Below is a small trained network, with its code and all its weights. Each question gives an input and a class and asks what happens when units are switched off, that is, made to give their printed mean instead of their output.

import numpy as np


def w(rows, s, z=0):
    codes = np.array(rows[::2]) - 128.0
    scale = np.full(codes.shape[1], s)
    scale[-1] = z or s
    return codes * scale


def f(y):
    return np.maximum(y, 0)


def log_softmax(a):
    a = a - a.max(-1, keepdims=True)
    return a - np.log(np.exp(a).sum(-1, keepdims=True))


def net(x, mask):
    res = np.array(x, float).reshape(1, 8) / 4 @ E
    y = f(res @ A[0][:, :-1].T + A[0][:, -1])
    res = res + np.where(mask, y, B[0][:, -1]) @ B[0][:, :-1]
    return log_softmax(res[-1] @ U[:, :-1].T + U[:, -1])


A, B = {}, {}
E = w([
[88,58,232,30,247],'x0',
[130,133,131,130,127],'x1',
[121,122,123,128,126],'x2',
[122,125,126,119,129],'x3',
[138,127,132,126,126],'x4',
[79,217,254,88,13],'x5',
[119,130,123,127,124],'x6',
[23,212,153,239,216],'x7',
],0.0054)
A[0] = w([
[87,171,233,80,50,89],'N0',
[151,178,63,179,48,99],'N1',
[175,24,22,163,250,96],'N2',
[154,185,56,185,42,94],'N3',
[25,221,133,253,217,112],'N4',
[113,154,202,98,70,144],'N5',
[149,173,66,178,56,104],'N6',
[92,69,201,38,202,93],'N7',
[83,62,207,31,209,87],'N8',
[172,40,31,160,236,99],'N9',
[150,139,132,138,121,255],'N10',
[177,48,25,171,221,106],'N11',
[21,223,132,254,225,105],'N12',
[149,171,69,174,56,106],'N13',
[217,67,76,60,61,84],'N14',
],0.0051,0.0099)
B[0] = w([
[129,203,169,147,88,153],'N0',
[172,111,178,175,185,153],'N1',
[117,217,174,139,69,173],'N2',
[182,108,187,181,197,155],'N3',
[165,70,155,70,81,190],'N4',
[107,169,115,147,119,165],'N5',
[168,109,173,167,185,153],'N6',
[175,133,171,197,194,155],'N7',
[175,131,174,196,195,156],'N8',
[119,207,172,137,71,168],'N9',
[34,99,2,117,171,254],'N10',
[114,195,160,124,75,171],'N11',
[183,58,171,52,64,188],'N12',
[159,112,164,162,174,153],'N13',
[169,85,184,77,80,154],'N14',
],0.0091,0.01)
U = w([
[209,120,185,205,205,4],'0',
[114,251,166,131,55,11],'1',
[189,30,157,35,57,13],'2',
[88,112,93,127,146,251],'3',
[91,110,91,121,147,227],'4',
[94,119,89,114,147,208],'5',
[92,114,93,133,144,186],'6',
[89,111,99,127,150,141],'7',
],0.011,0.0035)

Each question gives the input, the list of numbers given to net, and the class t.
The units are the neurons (one row each of A and B). Each row of codes is followed by its name. A weight is (code - 128) times the scale printed after its matrix; where a second scale follows, it is the last column's (A, B and U).
mask holds one flag per neuron, in row order. A switched-off neuron (its flag False) gives its mean, the last column of its row in B, instead of its output. The means were averaged over made-up inputs and are rounded, as every weight is.
A unit's drop is (log p(t) with every unit on - log p(t) with that unit switched off) / (log p(t) with every unit on - log p(t) with every unit switched off).
The circuit of an input: a set's keep is (log p(t) with only the set's units on - log p(t) with every unit switched off) / (log p(t) with every unit on - log p(t) with every unit switched off). Starting from the 12 units with the biggest drops (on a tie, the unit counted first), units are removed one at a time, each time the one whose removal leaves the highest keep (on an exact tie, the one counted first), for as long as the keep stays at least 0.8.
circuit, biggest first: the units of the circuit, biggest drop first
most important unit: the unit with the biggest drop
k most important neurons: the k neurons with the biggest drops, biggest first
drop of u: that unit's drop, to one decimal
input [-8,7,-8,1,3,5,0,-8], class 0: circuit, biggest first : N3, N1, N6
input [-6,-8,3,7,-4,-8,-2,7], class 1: most important unit : N2
input [8,0,-4,6,-8,-2,-8,3], class 0: 2 most important neurons : N8, N7
input [-4,3,8,8,5,5,-6,8], class 2: circuit, biggest first : N12, N4
input [-3,0,0,1,7,-8,3,5], class 1: circuit, biggest first : N2, N9
input [6,-8,-3,8,-8,8,-7,-3], class 1: 2 most important neurons : N0, N5
input [6,-3,7,-6,7,-8,5,2], class 1: circuit, biggest first : N2, N9
input [-4,6,-3,-1,6,5,-7,6], class 6: circuit, biggest first : N2, N9
input [7,-5,-2,-2,1,0,7,-4], class 0: circuit, biggest first : N8, N7
input [-8,-1,0,-1,-3,6,-7,-7], class 0: circuit, biggest first : N3, N1, N6
input [-7,3,1,7,-1,-7,2,-7], class 0: circuit, biggest first : N3, N1
input [-5,-2,8,-5,7,3,3,-6], class 4: 3 most important neurons : N12, N4, N10
input [7,1,4,5,4,-6,0,3], class 0: 3 most important neurons : N8, N7, N10
input [8,-2,-2,7,1,4,-4,-6], class 0: circuit, biggest first : N8, N7
input [-7,2,6,2,-6,-1,-4,5], class 0: 3 most important neurons : N3, N1, N6
input [-8,6,-3,2,7,2,2,1], class 0: circuit, biggest first : N3, N1
input [-1,-6,8,-3,-6,6,1,-5], class 4: 4 most important neurons : N2, N9, N11, N12
input [8,-8,0,0,4,7,6,5], class 0: circuit, biggest first : N8
input [-5,2,-6,-2,-4,6,8,-3], class 6: 4 most important neurons : N2, N9, N11, N10
input [-8,-8,-3,2,3,1,8,-7], class 0: most important neuron : N3
input [0,-2,-2,1,6,-6,0,-5], class 1: drop of N2 : 0.3
input [-8,-6,3,1,-4,6,-6,-8], class 0: drop of N12 : 0.1
input [6,-8,-2,0,-1,-8,2,8], class 1: drop of N9 : 0.3
input [-1,-7,-6,-8,5,4,6,8], class 2: drop of N4 : 0.3
